Each row of numbers stands for one thing and depends on some of the facts below. Use the named rows to name the rest.

Facts:
Q107	λ	Q629; Q108	λ	Q206; Q116	λ	Q556; Q126	λ	Q241
Q133	λ	Q628; Q141	λ	Q299; Q152	λ	Q700; Q153	λ	Q433
Q165	λ	Q820; Q166	λ	Q700; Q176	λ	Q642; Q183	λ	Q3
Q19	λ	Q608; Q192	λ	Q299; Q198	λ	Q22; Q20	λ	Q733
Q203	λ	Q499; Q205	λ	Q361; Q221	λ	Q108; Q224	λ	Q820
Q227	λ	Q381; Q241	λ	Q22; Q255	λ	Q409; Q256	λ	Q206
Q266	λ	Q206; Q287	λ	Q519; Q291	λ	Q642; Q297	λ	Q552
Q298	λ	Q266; Q304	λ	Q930; Q311	λ	Q552; Q324	λ	Q874
Q335	λ	Q706; Q337	λ	Q733; Q338	λ	Q706; Q37	λ	Q552
Q374	λ	Q711; Q381	λ	Q299; Q386	λ	Q291; Q403	λ	Q608
Q407	λ	Q499; Q409	λ	Q361; Q412	λ	Q931; Q425	λ	Q361
Q429	λ	Q198; Q433	λ	Q700; Q436	λ	Q556; Q449	λ	Q266
Q468	λ	Q192; Q479	λ	Q608; Q481	λ	Q504; Q495	λ	Q642
Q497	λ	Q3; Q499	λ	Q700; Q500	λ	Q497; Q508	λ	Q725
Q513	λ	Q628; Q515	λ	Q711; Q516	λ	Q733; Q518	λ	Q804
Q526	λ	Q183; Q54	λ	Q381; Q542	λ	Q425; Q551	λ	Q555
Q552	λ	Q615; Q555	λ	Q874; Q556	λ	Q504; Q559	λ	Q930
Q563	λ	Q361; Q583	λ	Q433; Q585	λ	Q3; Q600	λ	Q497
Q603	λ	Q612; Q608	λ	Q642; Q612	λ	Q225; Q619	λ	Q337
Q628	λ	Q225; Q630	λ	Q205; Q635	λ	Q628; Q653	λ	Q556
Q657	λ	Q555; Q664	λ	Q152; Q680	λ	Q700; Q682	λ	Q820
Q685	λ	Q615; Q687	λ	Q22; Q689	λ	Q495; Q690	λ	Q930
Q7	λ	Q874; Q706	λ	Q504; Q707	λ	Q241; Q711	λ	Q629
Q725	λ	Q874; Q74	λ	Q381; Q755	λ	Q225; Q761	λ	Q642
Q785	λ	Q516; Q787	λ	Q552; Q789	λ	Q206; Q796	λ	Q706
Q797	λ	Q612; Q804	λ	Q874; Q805	λ	Q725; Q815	λ	Q902
Q820	λ	Q519; Q825	λ	Q555; Q827	λ	Q225; Q841	λ	Q499
Q842	λ	Q552; Q857	λ	Q615; Q87	λ	Q733; Q879	λ	Q827
Q893	λ	Q608; Q902	λ	Q3; Q913	λ	Q299; Q915	λ	Q608
Q923	λ	Q902; Q930	λ	Q519; Q931	λ	Q206; Q932	λ	Q108
Q933	λ	Q206; Q94	λ	Q552; Q954	λ	Q552; Q96	λ	Q206
Q978	λ	Q266; Q983	λ	Q206; Q133	μ	Q657; Q165	μ	Q657
Q166	μ	Q516; Q166	μ	Q513; Q176	μ	Q657; Q19	μ	Q116
Q192	μ	Q133; Q203	μ	Q133; Q225	μ	Q563; Q225	μ	Q291
Q227	μ	Q87; Q266	μ	Q657; Q266	μ	Q74; Q266	μ	Q94
Q291	μ	Q407; Q291	μ	Q495; Q297	μ	Q311; Q297	μ	Q563
Q297	μ	Q337; Q299	μ	Q311; Q299	μ	Q94; Q324	μ	Q933
Q324	μ	Q87; Q324	μ	Q642; Q324	μ	Q133; Q335	μ	Q338
Q338	μ	Q657; Q37	μ	Q551; Q407	μ	Q707; Q407	μ	Q805
Q429	μ	Q516; Q449	μ	Q338; Q449	μ	Q495; Q479	μ	Q657
Q500	μ	Q841; Q500	μ	Q133; Q500	μ	Q857; Q504	μ	Q468
Q513	μ	Q338; Q515	μ	Q563; Q516	μ	Q338; Q526	μ	Q657
Q526	μ	Q37; Q542	μ	Q954; Q542	μ	Q932; Q542	μ	Q224
Q559	μ	Q923; Q563	μ	Q338; Q583	μ	Q642; Q629	μ	Q893
Q630	μ	Q933; Q642	μ	Q600; Q653	μ	Q311; Q755	μ	Q630
Q789	μ	Q116; Q789	μ	Q495; Q797	μ	Q94; Q841	μ	Q94
Q842	μ	Q551; Q842	μ	Q337; Q857	μ	Q338; Q857	μ	Q923
Q874	μ	Q87; Q893	μ	Q153; Q913	μ	Q978; Q915	μ	Q690
Q930	μ	Q690; Q931	μ	Q133; Q932	μ	Q657; Q94	μ	Q657
Q96	μ	Q657; Q978	μ	Q116; Q978	μ	Q495; Q983	μ	Q74

Named rows:
 101 -115  -88 -136  -82  -76 -206  -15    0   40  264   80 -248   64   66  -25    4 -200  -43   45  106  -38   42  -44  140  -10: Q508
 101 -161 -220 -141  -43  -61 -132  -14   -5  210  347  -20 -247   79   68  -44  -82 -129 -125  513   62  -32   37   -7   93  -28: Q874
 111 -161 -229 -135   38  -67 -199  -13   -9  147  275   11 -272   71   71  -28  -56 -118 -121  448   57  -32   36  -10   95   84: Q324
 103 -117 -145  -50 -116  -79 -222  -12   -9   34  271  -22 -136   75   78  -63  -70 -199  -74   31   90  -33   34  -45   92  -52: Q361
 190 -149 -138  175 -116  177  -76  -14   20  -29  275  -17   29  103   56  209  134 -237  -78   32   58  -34   38  -32  112  -54: Q337
 100  -62  -80 -139  -75  -68 -242  390   -6  110  371  140 -265   75  146  -51  -80  180  -51  110   62  204  326   27  213   75: Q19
 104 -147 -165 -135   -5  -67 -244  351   -2   -3  316  199 -183   69  108  -56  -91  115  -83  112   62  183  195   51  270   12: Q789
 254 -159 -228  236 -112  279 -248   41    8  -28  268  -21 -268   64  536  429  344 -237  430  303  552  -17  370  594   89  -50: Q153
 233 -156 -224  201 -114   51 -239  120    5   35  287  -22 -260  125  505  376  307 -228  302  334  450  -21  441  660   99  -36: Q893
 149 -163 -235 -133   50  -67 -227  -16   -8  153  266   -7 -270   75   70  -56  -83  -61  -93  486   57  -34   38   41   90  117: Q227
 111 -110 -135 -131  -77  -62 -228  -11    3   25  266   50 -239   72   61  -49  -26 -185    4   33  102  -39   35  -43  113   -6: Q255
 100 -141 -145 -119  -47  148 -166  -11    2   -9  265   13 -143   69   85  128   67 -241  -89   52   76  -37   42  -35  146    0: Q657
 107  -91 -145 -126  -98  -45 -232  -17    2   71  266   32 -269   77   65  -45  -33 -186   -3   36   71  -35   37  -42  108   -6: Q689
 125 -128 -116 -127 -105  -46 -238  -17   10   17  263   33 -249   71   56  -58   -3 -213   29   44  121   -3   38  -43  118  -21: Q680
 102  -65 -125    7  -92  -76 -207   -5   -8    0  266  -21 -161  116   79  -33  -59 -229    3   33   91  -29   31  -43   94  -49: Q827
 145 -156 -102   38  -82  269  -56  -11   78  -30  266   -2  -87   87   57  322  245 -241  -66   38   58  -33   37  -33  254  -47: Q551
 154 -157 -167 -127  -58  -43 -241  -12   50   -2  263   -8 -209  139   55  -27   59 -230  -76  105   77   -4   40  -45  180   13: Q841
 248 -161 -186  -62    2  -78 -233    5  144  -16  265  -18 -151  321   64   57  157  -45 -127  135   56  -33   37  -44  367   35: Q653
 104 -136 -198 -119  -58  -71 -239  -15   -5    5  264  107 -247   66   60  -42    0 -209  -21   30   67  -31   33  -37  122  -32: Q298

Name these rows:
No name comes twice in this set of rows, the named rows included.
 161 -165 -216 -142    1  -69 -247  -12   41   70  263  -13 -262  150   66  -67   -3 -151 -122  297   70   -4   45   -6  164   73 -> Q203
 112 -138 -143   85  -25  -69 -155  270   28  -25  314  -22  -36  254   58  -10  -35   -1  -99  184   63   81   58  -44  112  -26 -> Q225
 113 -161 -193 -130    7  -71 -245  181   14   -3  284  120 -200  122   60  -64  -41   13 -113  105   60   56  100    9  290   16 -> Q449
 174 -160 -207  -12  -59  -70 -239   -1   50    3  279  -15  -77  309   59  -40   43 -110 -120  103   59  -36   35  -44  179  -34 -> Q299
 168 -150 -139  -62  -50  -28 -190   48   41  -22  274   20 -129  126   54   33   53  -97  -63   69   58  -24   43  -47  252   -8 -> Q563
 104 -140 -208 -133   42  -81 -222  -16    4    8  266   -9 -230   93   58   31  -17 -217  -34  184   67  -36   36  -46   91   75 -> Q133
 171 -161 -236 -134    2  -69 -224  -10   -9  143  266  -11 -276   74   69  -56  -74 -128  -63  499   59  -26   37   39   89   76 -> Q583
 104 -158 -232  -29    1  -68 -247   -4    9   -9  265  -22 -126  244   55  -63   52 -213 -116   52   65  -26   35  -13  155  -52 -> Q266
 138 -161 -239 -140    6  -75 -154   -8   -3  110  266   -8 -264   83   64   27  -86 -172    8  428   56  -35   43  -28   95   57 -> Q630
 146 -115 -151   70 -120  -23  -86  255   -9   28  404  -22  -79   73   89  -40  -78   10  -93   68   71   96   95  -46  103  -53 -> Q291
  98 -109 -128 -129  -53  -79 -216  324   -8  -19  306  209 -152   72  163  -58  -89   30   13   48   58  189  169  -22  197  -13 -> Q978

The same things again, as new rows of numbers:
Some rows with their names:
  21   56   14  225   50  160  -55    0 -112   70  110 -159   30  102  140  -48  -80 -107   66   34   53  -47  -15  -30  -84 -100   63  -12   30  193: Q787
  85   61    2  -46  -29 -110    9  177   36  -50 -152 -148   87   79  105   86  -43  -59  -62  -73   -5    1   -6   96   26  -99 -108   94   50   -5: Q559
  58    6  -60   96   29 -123   10   -3  -71   50   87 -100   -1   88   98   50   29  -34   -3  -55   67   18 -118   81   67  -51   68  -89   17  149: Q603
  59   72   69   94  -28  141  -45  181  -49  -15 -165 -243   74   75  155    4 -101 -142   27   28  -79  -66   84  -40  -84 -145 -110  174   86   41: Q297
  29  151 -170   32   92  -76  -29  100  135   13 -128  -51  119  172   39  -19  -86   57   23  -83   81   17  144  262  -64  -30 -195  189  221   11: Q931
   6  102  -33  112  176   25  -62   -7 -126   32  115  -75   61   74  -42  -52  -65   72   76  -18  231   -6 -121   80  179  -92 -113  -98  102   -7: Q433
 136   12 -114   43 -112 -177   82   70  -23  -36 -180 -162   70   64  -22    9   48 -105  120   12   19    8  -43  -35  113 -162 -233  125  196  -33: Q225
 -17   84    2  116  174 -110  -17  -33  -95    4   77  -71  127  127 -157 -156   93  -79   41    8  132   30 -123   91 -101  -71   -6  -66   84   36: Q725
 56  15 -29  97  96 -57 -38  18 -67  52 122 -68  44 109  44  -5  -5 -46 -12 -30  93   7 -76  55  32 -54  25 -89  35 111: Q374
 190 -182 -120  147 -104 -165   26 -179  -75   30   95   76  -98  113  -66   51   62 -286   75  108  -77 -113 -205 -312  186  -74 -231 -100  168   90: Q116
 132 -189  -95  194  -22 -127  -37 -265 -114   59  134  158 -181  114  -99   30   74 -286  101  163 -122 -177 -205 -354  163   28 -264 -103  191   54: Q707
  16   68  -72  145  111  -96   -5  -30 -108   54   79 -109   51   80  -15  -63   48   11   96  -20  148   28  -94   99   52  -56   -3  -47  100   67: Q381
  56    6  -41   84   58  -99  -12    8  -71   44  103  -83   22  102   72   32    9  -40  -23  -48   78   10 -116   68   52  -57   50 -101   15  127: Q436
  16   66 -103  151   57 -147   28  -51 -108   53   51 -141   15   66   32  -23   77   23  113  -38  127   36 -119  121   78  -52   24  -41   88   95: Q827
 -85   -8  152   85  278  -93 -140  -65 -147   13   11   29  -85  104 -104  -37  112 -154  -96   42 -153 -134 -166   -5 -109  137  -66  -68   23  -38: Q551
 -21  106  -34  271   75  133  -31  -48 -145   73   66 -197   46   74   78 -116  -20  -45  179   48  107  -25  -17   17  -66 -102   25   34   99  148: Q552
  64  -10   -2   33   14 -118  -16   39  -38   -3  -68  -69  -24   77   65   81    7 -102  -31  -18  -56  -59  -83   -3   69  -25 -117   21   65   15: Q338
 111 -200    5 -107 -408   59 -179  442 -145  -85   66  307 -301  229 -169  148  -57  193  191  532  309  465  361  168 -135 -185  517  -52  127 -366: Q915
 -51    9   89  236  133  146 -131  -72 -179   74   10  -99 -138   60  140   -1  -20 -136   63   85 -151 -171  -47 -104  -56   65  -49   39   54   86: Q311

Rows to name:
No name comes twice in this set of rows, the named rows included.
  12   94  -44  119  166    8  -46  -13 -123   37  108  -82   63   73  -38  -52  -45   58   84  -17  220    1 -113   83  152  -87  -89  -85  107   13 -> Q700
  91   33  -27  111  125 -131  -49   14  -71  116  212  -73  125  -33   27  -71  125   31  155   -9  205   35   82  -19   33   57   27    1   85  -42 -> Q608
-192    4  167  111  302  -83 -200 -119 -213   75  -59   36 -351   18  111  136  101   24  -60   17 -275 -213 -152  102   29  362  -28  -19  -19  -78 -> Q224
 -20   89    7  116  178 -115  -15  -27  -94    4   82  -76  132  137 -173 -164   98  -90   32   11  129   26 -129   93 -117  -74   -5  -69   80   35 -> Q555
  72   42  -52  -23  127  -54  -78  233   52   22 -159 -101   70  158   93   41  -86   -3 -114  -75  -69   -8  122  180  -24  -22 -145  136  157    6 -> Q96
  46   80   24  -45  -19 -126    7  189   17  -40 -198 -187   45   56  150  112  -20  -15  -65  -92  -41    3    0  162   19  -54  -73  122   27  -13 -> Q797
 132  -21   19   63   96 -107  -75   66  -33  111  253  -34  115   -6   91    0   65  -21   39  -22  151   13   88  -61   15   58   68  -45   18    2 -> Q403
-112  175 -112  129   17  -49  -45 -355  212    8  215  285  -83  140   97   89  -88  -44   38  -39  155 -138  -72  115 -122  170  -92  -16  -23  103 -> Q87
 128   36   -2  -33  -23  -79    5  213   15  -43 -148 -165  131   88   53   35  -46  -90  -42  -40    3    7   27   35   33 -147 -159  105  106  -28 -> Q429
  38   33  -10  166   69   63  -49    7  -96   63  119 -115   40  104  101  -27  -46  -80   28    4   74  -21  -43   10  -32  -75   46  -50   34  152 -> Q685

Now the same things, written a new way:
Some things and their rows:
 -27  -20  -46  -94  -41  -41  -10  -41   45  -49  -23  -70 -116   15   69  -14  -25  -15  -38 -112   18  -24  -41   11  -58  -25  -98: Q198
 -51  -83  -47  -21  -91   -1  -21  234   52  134  123  -71  -75  -61 -116  -18  -57  -76    1   83  -57  -30  -57   79  -42  -69  -16: Q825
  -8   20  -50  -87  -80  -51  -22   72  113   10   86  -80 -118    0   56  -16  -43    7   85 -111  -30  -24  -54   87  -59  -60  -97: Q555
 -27  -22  -47  -94  -44  -43  -11  -42   44  -46  -18  -70 -116   12   65  -17  -28  -17  -37 -113   17  -27  -41   12  -56  -25  -93: Q241
 -82  -80  181   92  -81   70  113   89  -61  175  -47   28 -117  -59 -128  -32  -52  -14  -40   60  -76  -18  -59    6  302  -42 -104: Q707
-79  12 -51 -37 -84 113  95 107 -65  38 -44 115 105 -64 -97 -26  53   4 -48 116   4 -12 -69 -27 -55 -83  79: Q297
 -57   53   99  -31  -57  -45   21  -96   53   23  -43  -37 -115   69  -69  -19    6   21   23 -107  -56    2  -52   -7    5   55 -111: Q337
-40 118 225 -82  -6 139 -33  37 -74 -91  14 -67 -92 357 663  69 158 392 397   9 305  11 170 -44 -42 -99 125: Q504
 -44  -30  -49  -92    4  -28  -18  -70   20  -46   14  -71 -117   23   35  -15  -40  -14  -35 -108   35  -27  -33    4  -60  -17  -99: Q706
 -55  -62  -45  -14  -80   53   -7   -8  -55   58   51  110   90  -33 -128    1   -8   13  -43  120   48   -5  -66  -33  -32  -77   21: Q542
 129  147   73   98  212  -61  -12 -100  -50  -48  -26   61  135  -39  -80  -29   -1  -65  -36 -111  -72    0  -31  -31  157  185  126: Q932
 202  222  -37  228  127  -71  -23  -94   98  -47   75  137  318   55  -22  -19    0  -75   41 -103   -4  115  -47  -26  -58  119  271: Q324
 321  208  567  262  140   75  -24  364  -92 -104  -57  -59  133  413  899  -16  108  365  288  -18  233   67  421  -69  126  -76  547: Q915
 -28  -20  -48  -91  -43  -40  -15  -44   45  -50  -23  -72 -121   13   68  -13  -24  -13  -33 -113   21  -27  -45   14  -55  -21  -93: Q361
 174  208  -41  104  200  -56  -16  -99  -64  -51   32  106  248  -36  -66  -25   46   31  -44 -111  -63   56  -43  -30  -27   31  202: Q96
 -50  -85  -50  -85  -73   64  -15   71  -53   28   38  -66 -116  -56 -120  -20  -57  -80  -46  114   15  -33  -46  -20  -23  -64  -21: Q304
-81 -51 -37 -24 -85  76  93 109 -53  70 -47  90   3 -64 -94 -26   2 -82 -41 161 -37 -21 -66 -19 -43 -68  31: Q37
 -30  -26  -49  -91  -36  -41  -16  -51   38  -46  -19  -74 -123   18   60  -12  -34  -11  -38 -112   26  -24  -43   19  -56  -22  -98: Q902
 -43  -89  -49  -86  -81   87   -8  171  -19   34  -37  -67  -48  -61 -115   25  -46  -78  -49   79   23  -31  -43  -34  -15  -62  -18: Q761

Which thing is each row?
No name comes twice in this set of rows, the named rows included.
 -76  -75  186  176  -96   23   32  206  -46  266   20  -29  -91  -57 -130  -32  -54   13   64   30  -78  -20  -61   83  255  -62 -106 -> Q805
 -16  226  421  -16   40  161  -30  213  -85 -100   -9  -71 -125  604  807   38   96  411  395   41  372   75  177  -56   24 -105  236 -> Q930
 -78  -82  127  100  -81   96   82   54  -63  149  -36   30 -120  -57 -133  -35  -53   10  -41   54  -71  -19  -52  -15  240  -57  -98 -> Q116
 -59  -77  684   95  -31  215  -21  373  -75  -83  -46  -73 -138  470  609  -15  -47  149  358  471  214  -20  217  -49  448  -82  300 -> Q690

